In the rows, zero is written as 128.
Here are made-up things, facts about them, and rows of numbers that follow some of those facts. Name the thing behind each unnamed row.

There are 2 kinds of fact about the things: μ, β.
{<1004> <1111> <151> <501> <522> <586> <847>} μ <730>
{<1004> <1230> <1479> <557>} μ <453>
{<1004> <1099> <1203> <1310> <337> <634> <80> <833> <9>} μ <539>
{<1009> <1400>} μ <635>
{<1009> <522>} μ <213>
{<1017>} μ <1490>
{<1017> <298> <435> <635> <827>} μ <995>
{<1017> <1262> <1369> <1408> <1498> <159> <373> <387> <428> <441> <453> <528> <586> <919> <962>} μ <259>
{<1017> <603>} μ <1438>
{<1036> <1160> <1512>} μ <565>
{<1067> <1190>} μ <212>
{<1067> <1111> <187> <263> <40>} μ <721>
{<1067> <1190> <1346> <1408> <1490> <501> <702> <827> <876> <877> <910> <995>} μ <824>
{<1072> <1086> <1133> <1160> <1258> <1341> <1398> <1430> <1512> <187> <212> <213> <259> <373> <447> <453> <539> <594> <649> <676> <718> <736> <824> <829> <833> <847> <877> <961> <977> <995> <998>} μ <1240>
{<1099>} μ <962>
{<1099> <1133> <1490>} μ <426>
{<1100> <615>} μ <263>
{<1111> <1411> <961>} μ <1072>
{<1111> <1245> <1377>} μ <877>
{<1121> <213>} μ <1498>
{<1124>} μ <1100>
{<1133> <1223> <1400> <1521> <239> <676> <998>} μ <1203>
{<1165> <1398>} μ <501>
{<1165> <40>} μ <1521>
{<1190>} μ <736>
{<1190> <1346> <1469> <151> <270> <441> <761> <80>} μ <9>
{<1230> <1398> <736>} μ <1408>
{<1230> <239> <401> <965>} μ <1377>
{<1239> <473>} μ <1304>
{<1239>} μ <337>
{<1262> <1341> <408> <586> <933>} μ <80>
{<1267> <615> <635>} μ <1223>
{<1310>} μ <1398>
{<1310> <441>} μ <473>
{<1341>} μ <1262>
{<1341>} μ <702>
{<1346> <373> <80> <955>} μ <1086>
{<1364>} μ <1453>
{<1367> <844>} μ <528>
{<1369> <1411> <912>} μ <631>
{<1400> <390>} μ <910>
{<1453> <177> <298> <501> <557> <579> <829> <882>} μ <500>
{<1469> <751> <919>} μ <1121>
{<1490>} μ <844>
{<1490> <517>} μ <116>
{<151>} μ <854>
{<184>} μ <1341>
{<184> <629>} μ <151>
{<184>} μ <576>
{<196>} μ <1213>
{<277>} μ <761>
{<285> <298> <777>} μ <1259>
{<337> <410> <925>} μ <1411>
{<373> <447> <736> <751> <777> <94>} μ <649>
{<387>} μ <373>
{<402>} μ <890>
{<402>} μ <912>
{<410> <435>} μ <1346>
{<410>} μ <196>
{<473> <718> <723> <977>} μ <177>
{<508> <847>} μ <1364>
{<517>} μ <1267>
{<603>} μ <1165>
{<603>} μ <827>
{<634>} μ <1099>
{<780>} μ <94>
{<829>} μ <1471>
{<876>} μ <998>
{<910>} μ <441>
{<933>} μ <447>
{<949>} μ <847>
{<961>} μ <1258>
{<978>} μ <837>
β a <- <1004> <1009> <1017> <1099> <1111> <1133> <1165> <1213> <1230> <1245> <1259> <1262> <1267> <1341> <1377> <1411> <1430> <159> <196> <212> <259> <277> <285> <373> <401> <408> <410> <428> <500> <508> <579> <586> <594> <603> <634> <635> <649> <718> <721> <736> <751> <780> <824> <829> <833> <847> <854> <876> <882> <955> <977> <9>
β d <- <1036> <1067> <1086> <1121> <1258> <1310> <1369> <1400> <1469> <187> <270> <390> <426> <435> <453> <501> <522> <528> <539> <576> <619> <631> <676> <723> <76> <777> <827> <837> <877> <912> <919> <933> <965> <995>
β b <- <1072> <1124> <1160> <1190> <1304> <1346> <1364> <1367> <1408> <1512> <151> <1521> <177> <239> <298> <517> <557> <565> <615> <702> <80> <844> <910> <925> <961> <962>
β c <- <1100> <116> <1203> <1223> <1239> <1240> <1398> <1438> <1453> <1471> <1479> <1490> <1498> <184> <213> <263> <337> <387> <402> <40> <441> <447> <473> <629> <730> <761> <890> <949> <94> <978> <998>

Named rows:
<847>: [154 122 163 148 118 116 138 122 126 157 101 167 131 140 119 116 145 143
 118 127 115 136 100 119 126 148 126 121 119 135 130  99 109]
<528>: [139 149 105 105 136 140 132 118 133 102 121 135 101 150 162 111 132 144
 137 130 128 108 146 166 127  80 106 159 122 159 127  73 140]
<435>: [121 167 114 139 156 120  91 120 147 130 158 139 110 118  83 129 136 117
 121 117 137 118 138 129 100 113 127 102 140 119 150 128 109]
<239>: [106 143 116 111 128 119  98 110 129 103 181 132 132 134 102 155 122 116
 142 121 122 127 138 110 144 134 130 129 168 169 140 186  86]
<827>: [127 153 125 127 157 127 116 146 132 128 148 135 109 123 101 121 141 127
 129 114 129 111 162 138  75  92 111 128 134 110 151 134 107]
<270>: [115 157 105 139 149 143  88 104 149 108 116  91 129 104 109 136 122 134
 111 120 132 111 148 150  97 118 133  81  92 150 141 104 117]
<159>: [123 141 130 125 130 104 137 101 131 126 109 180 105 144 146 106 131 143
 155 143 130 131  86 121 143 107 119 139 117 154 114  92 128]
<833>: [108 150 143 125 127 132 119 130 146 136 136 156 134 128 113 144 132 133
 142 142 143 132 100  87 118 127 139 109 105 143 128 113 112]
<1009>: [105 134 150 119 145 101 126 112 138 132 132 176 114 138 110 134 143 130
 128 135 138 123 128  81 149 113 126 113 100 132 125 123 122]
<187>: [151 146 138 123 143 151  97 133 167 119 123 143  95 165  97 132 138 120
 115 123 134 123 145 127 149 120 136 132 143 102 141 126 127]
<631>: [161 120  99 137 122 170 131 158 129  95  92  65 129 112 134 101 144 118
 144 141 122  90  76 198 133  72 128 142 203 143  96  97 186]
<1498>: [137 125  88 114 119 130 145 117 100 116 114 140 101 155 194 105 110 139
 166 132 140 163 131 143 151 149 144 155 100 123 121 105 163]
<1304>: [129 108 118 114  68 152 141 144 126 104 108  35 195  97 148 139 109 128
 126 122 117 107 132 163 136 125 124 105 173 187 119 166 119]
<184>: [126 130 101 165 146 113  97  85 102 129 138 134 109 120 119 121  97 130
 136 116 125 162 123 109 141 201 156 102  86 117 138 114 122]
<402>: [141 126 112 146  97 116 101 105 116 102 129  86  99 125  66  86 104  97
 172 142 134 137  82 113 203 146 162 109 176  88  84 133 162]
<508>: [162  98 168 154  79 102 154 127 116 161  89 140 151 128 104 102 140 138
  94 123 108 123 127 101 138 145 122 109 132 124 123  99 107]
<629>: [134 104 100 161 132 123 115  90  94 122 121 107 120 106 135 113 110 124
 130 111 105 162 127 126 130 206 163 101  85 124 138 103 132]
<1490>: [ 93 141  92 110 132  99 139 115  96 100 150 158 100 136 116 115 110 121
 166 125 127 146 183 104 153 139 144 124  82 108 139 145 126]
<1453>: [166 125 135 148  63 117 161 144  85 159 110 102 148 133 121  98 107 125
 103 112 108 142 169 125 120 180 138 125 122  83 134 126 109]
<428>: [122 140 135 120 130 113 135 101 131 124 117 183 112 150 150 118 131 139
 157 146 136 125  91 110 140 107 118 146 113 156 107  92 131]

Which thing is each row?
No name comes twice in this set of rows, the named rows included.
[155 107 114 148 161 153 115 132 121 124 106  99 131 102 144 130 142 138
  97 106 118 118 145 184  73 133 118 125 111 143 138 101 141]	<576>
[157  99 119 131  90 132 168 172 100 152 112  98 150 127 150 115 111 127
 119 112 114 144 150 128 114 165 135 145 132  91 130 126 127]	<1471>
[160 134 112 148 120 144  97 124 139  84 101  64 111 120  97  97 144 118
 142 139 134  86  82 168 166  85 134 119 197 131  94 110 173]	<912>
[106 118  87 136 135 139 113 121 100 118 131  87 140  88 151 137 101 122
 146 121 131 150 127 128 113 175 152 106  68 127 137 121 148]	<761>
[142  89 137 125 118 128 106  89 133  84 128 116 126 151 122 134 128 112
  93 118 121 140 161 137 209 145 134 150 173 133 122 189 115]	<1124>
[148  82  96 144 106 128 130 135  87 101 125  66 121 116 125  94 107 106
 155 140 131 131  92 147 176 141 154 124 173  88  80 125 182]	<890>
[116 133 100 128 105 139 121 132 119 103 128  81 126 117 113 115 114  97
 160 141 130 126 101 105 147 155 172 106 117 101 114 134 148]	<337>
[155 150 124 142 117 133 103 100 150 109 115 150 101 145 114 111 135 143
 116 121 121 125 134 148 137 130 137 119 131 144 142  94 124]	<522>
[137 124 121 119 115 153 123 141 131 125 141  96 141 140 165 143 126 127
 136 129 117 133  85 162 123 134 125 159 197 157 122 168 121]	<1072>
[145 165 125 118 145 156 117 155 163 131 134 116 121 147 132 135 133 137
 119 123 137 116 121 151  94  95 121 145 149 132 140 116 141]	<1258>
[141 117 157 137 121  98 144 114 124 170 135 159 148 113  90 136 127 138
  83 130 158 138 153  98 127 121 104 116 126  84 109 111 131]	<285>
[144  89 101  97 129 193 189 243 102 169 101  90 138 135 241 136 136 134
 124 129 121 144 119 193  40 141 137 213 117  95 133 136 168]	<1240>
[167 138 130 140 111 136 124 147 136 125 102 123 126 121 110 108 138 137
 103 112  97 118 144 149  99 115 127 124 140 136 155 109 100]	<501>
[162 166 137 136  68 128 128 137 148 141 108  89 147 134  80 110 127 129
  94 111 113 106 161 126 129 107 123  79 137 108 141 114 103]	<723>

The same things again, as new rows of numbers:
Known rows:
<965>: [134 125  96 103 118 116 153 105  94 125 165  99 134 121  93 168 129 170
 145 137 136  78 105 110 144  78]
<1367>: [133 103  83  70 146 138 143 149 131 121 112 119 108 119 139  74 117  94
  87 124 132 138 116 125 152 199]
<270>: [ 87 117 104 115 129 116 220  68 134 128 116 122 149 151  89 132 153 149
 154 163 119 120 158 135 123 106]
<761>: [ 96 106 177 146 104 129 157 111 149 156  70 152 131 158  88 112 153 116
 130 132 133 110 175  98 117 150]
<1408>: [162 156 101  91 152 154 128 176 109 151 118 119  98 121 132  94 139 106
  83 134 114 106 106 106 157 167]
<1310>: [ 66 130 104  87 104 122 184  73 126 117 145 108 162 159 119 132 127 140
 149 134 124 118 128 163 142  83]
<298>: [134 137 121  55  76 146 140 140 103 115 142 123 106 154 146 116 135 143
  50 127 112 159  83 162  98 129]
<995>: [140 169  99 119 144 138 153 166 101 151 147  88 130 129 121 194 121 159
 183 147 102  66 113 112 141 111]
<1490>: [ 80  67 152 109  57 136 115 152 105 128 104 117 131 143 132 138 115 115
 139  84 154 104 146  81 149 159]
<882>: [128 155 158 103  98 114  88 129 137 100 180 159 106 157 182 124 130 142
 148 118 140 162  96 184  84 104]
<631>: [192 143  82  78 219 100  83 133 173 167 137  78 176 108  96 107 108 130
 191 166 130  95 184 100 133  94]
<212>: [149 176 148 189 153 127  95 137 135 134 131 141 123 100 143 148 137 128
 138 124 128 140 108 139 137 130]
<1245>: [144 144 139 156 132  99 100 120  98 109 161 161 111  93 133 145 144 143
 129 111 146 131  97 126 147 105]
<824>: [178 191 158 175 189 135  78 204 104 176 159 149  97 102 144 145 144 133
 202 124 121  94 117  94 140 135]
<473>: [ 94 127 192  83  76 133  97 127 171 160 123 130 154 178 134 112 111 105
 134 112 139 111 161 138  94 106]
<9>: [139 179 178 199 203 127 139 142 141 177 117 181 115 123 123 104 165 129
 194 150 114 149 165 114 123 137]
<517>: [105  52 111  78 134 166 162 168  72 121 155 124 142 135 146  89 150 113
  78 102 105 193 134 109 132 153]
<978>: [148  22 146 110  52 110 114 131 135 123  76 136 132 129 112 134 111 154
 106 124 145 157 165  95  63 145]
<1213>: [197  88 148 128 164  85  79 132 122 148 141 162 125  89 134 128 141 156
 164 146 145 186 148 114  78 115]
<634>: [ 89 130 141 151 141 116 141  94 113 107 135 165 143 113 153 119 149 122
 138 107 138 180 139 151 150 135]

Which thing is each row?
No name comes twice in this set of rows, the named rows included.
[154 134 140 162 109 105 125 108 114 110 116 147 122  83 147 157 126 154
 115 127 134 186 122 157 117 150]	<780>
[133 101 159 127  95 145  90 204 126 168 118 117 113 144 127 137 108 132
 165 105 148  71 146  65 120 159]	<1438>
[126 152 128  77 142 162 146 172 100 152 133 134 112 139 111  84 153 119
  92 127 115 117 112 105 143 146]	<910>
[134 153 125 124 167 160 174 141 128 169  94 140 123 139  95  86 156 110
  90 157 100 147 139 118 136 159]	<80>
[ 90  75 164 136  63 117 159  74 151 111  83 169 113 159  75 126 131 136
  90 124 165  95 139 111 114 136]	<184>
[116  61  91 135 144 168 141 137 100  94 165 121 144 136 122  90 140 100
  28 108  96 181 126 113 116 109]	<615>
[152 148 116  87 140 152 135 168  91 150 130 125  98 127 107 110 157 141
  77 135 112 107 100 100 139 140]	<702>
[102 110 118  96 120 159 148 127  68 132 158 129 134 131 113 100 152 123
  44 108 105 154 113 110 150 117]	<239>
[111 115  94  89 114 125 169 101 100 127 162 109 129 146 107 151 132 160
 173 141 133  94 121 124 138  97]	<390>
[117 121 121 135 177 185 136 179 105 152 150 114 144 146 128  84 152 105
  83 116  74 152 137 104 126 121]	<1521>
[110  97 138 122 105 108 121 115  77  83 182 161 110 111 155 126 143 133
 138  95 163 154  94 130 139 108]	<603>

Now the same things, written a new way:
Named rows:
<925>: [122  69 130 154 138 100 109  98 143 138 127 139  67 116]
<1411>: [104 105 109  99 146 110 116 112 174 140  89 129  61 111]
<337>: [112  85 117 144 148 140 136 117 175 139 122  98  87 166]
<501>: [125 123 106 109 129 120 126 150 127 141 142  80 163  95]
<1009>: [140 121 123 125 104 137 127 135 117 116 113 180 167 123]
<837>: [124 148 184  65 162  88  93 120  95 146 139 157 122 194]
<619>: [121 125 153  91 145  97 101 118 102 141 127 145 133 171]
<508>: [130 123 152  79  92  87 161 151 152 142 132 130 158 136]
<80>: [114 135 168 154 147 135 137 124 118  99 155 118  77  89]
<1036>: [124 148 119 154 128 125 110  90 124 144 154 141 163 146]
<435>: [138  95 100 131 127 130  79 134 126  89 139 107 171 113]
<579>: [133 120 121 109 102  91 167 162 149 132 122 131 177 134]
<1223>: [133 131  75  89 172 161 141 132  83 125 135 169 120 157]
<1267>: [130 127 124  84 148 145 117 140  84 120  96 192 160 133]
<187>: [135 125 103 133 107 147 104  94 119 142 159 141 172 110]
<721>: [120 169 107  23 159 144 129 140 118 141 114 160 106  91]
<1304>: [ 79 107 151 118 211 111 155 140 146 131 139 128  86 116]
<847>: [121 135 154 108  81 123 145 139 148 144 117 123 150 118]
<196>: [127  98 120  87 137 111  92 107 172  94 101 133  76 117]
<428>: [142 135 148 165  93 120 134 137 121 132  82 124 113 127]

Name these rows:
No name comes twice in this set of rows, the named rows included.
[111 168 103 116 205 136 105 157 104 151 116 102 116 108]	<426>
[125 205 145 116 160 122 133 105 160  89 117 131 104 106]	<649>
[122 149 194  66 118 141 130 146 124 108 124 112  98 119]	<854>
[106 153 169  75 164 149 119 156 132  91 109  98  78  82]	<9>
[121 108 134 152 136 147 149 143 128 124 126  94 126 165]	<441>
[118 176  93  65 163 132 131 167 139 106 108 122  89  68]	<824>
[145 179 109  97 167  87 145 126 155  66 118 135 136 136]	<1259>
[130 118 197 108 114 139 142 135 104 108 155 103  95  96]	<151>
[139 150 102  94 189 151 134 159  90 119 115 156 104 155]	<116>
[130 147  86 111 137 135 114 119 108 166 153 121 122  99]	<877>

